Here is a tiny trained network, its code and every weight. The questions are about switching its units off for an input and a class, where a switched-off unit gives its printed mean instead of its output.

import numpy as np


def w(rows, s, z=0):
    codes = np.array(rows[::2]) - 128.0
    scale = np.full(codes.shape[1], s)
    scale[-1] = z or s
    return codes * scale


def f(y):
    return y / 2 * (1 + np.tanh(0.7978845608 * (y + 0.044715 * y**3)))


def log_softmax(a):
    a = a - a.max(-1, keepdims=True)
    return a - np.log(np.exp(a).sum(-1, keepdims=True))


def net(x, mask):
    res = np.array(x, float).reshape(1, 2) / 4 @ E
    y = f(res @ A[0][:, :-1].T + A[0][:, -1])
    res = res + np.where(mask, y, B[0][:, -1]) @ B[0][:, :-1]
    return log_softmax(res[-1] @ U[:, :-1].T + U[:, -1])


A, B = {}, {}
E = w([
[191,213,110,94,159],'x0',
[2,145,158,120,186],'x1',
],0.015)
A[0] = w([
[103,47,136,139,100,102],'n1',
[49,163,125,120,163,70],'n2',
[113,73,124,152,125,86],'n3',
[201,79,111,140,89,66],'n4',
[151,250,121,122,155,80],'n5',
[115,121,133,134,125,250],'n6',
[100,58,125,177,98,109],'n7',
],0.017,0.014)
B[0] = w([
[133,99,139,57,146,215],'n1',
[83,148,254,195,86,231],'n2',
[89,50,187,89,116,170],'n3',
[50,186,226,180,123,225],'n4',
[131,67,130,24,108,238],'n5',
[224,246,8,139,134,254],'n6',
[141,100,125,58,114,223],'n7',
],0.024,0.013)
U = w([
[123,44,123,5,146,112],'0',
[76,143,193,175,131,89],'1',
[162,145,15,139,161,255],'2',
[115,38,77,138,183,83],'3',
],0.014,0.0091)

Each question gives the input, the list of numbers given to net, and the class t.
The units are the neurons (one row each of A and B). Each row of codes is followed by its name. A weight is (code - 128) times the scale printed after its matrix; where a second scale follows, it is the last column's (A, B and U).
mask holds one flag per neuron, in row order. A switched-off neuron (its flag False) gives its mean, the last column of its row in B, instead of its output. The means were averaged over made-up inputs and are rounded, as every weight is.
A unit's drop is (log p(t) with every unit on - log p(t) with that unit switched off) / (log p(t) with every unit on - log p(t) with every unit switched off).
The circuit of an input: a set's keep is (log p(t) with only the set's units on - log p(t) with every unit switched off) / (log p(t) with every unit on - log p(t) with every unit switched off). Starting from all 7 units, units are removed one at a time, each time the one whose removal leaves the highest keep (on an exact tie, the one counted first), for as long as the keep stays at least 0.8.
units of the circuit, in order: the units of the circuit, biggest drop first
top k neurons: the k neurons with the biggest drops, biggest first
drop when u is switched off: that unit's drop, to one decimal
input [-3,4], class 1: top 2 neurons => n2; n5
input [-4,-8], class 1: units of the circuit, in order => n4
input [-3,1], class 2: top 2 neurons => n5; n6
input [-2,3], class 2: top 2 neurons => n4; n6
input [3,4], class 1: top 2 neurons => n2; n7
input [-5,-6], class 1: top 2 neurons => n4; n5
input [-1,3], class 2: top 2 neurons => n4; n6
input [4,5], class 1: top 2 neurons => n2; n7
input [1,3], class 2: drop when n4 is switched off => 0.8
input [2,4], class 1: drop when n4 is switched off => 0.0
input [-1,4], class 1: drop when n2 is switched off => 4.9
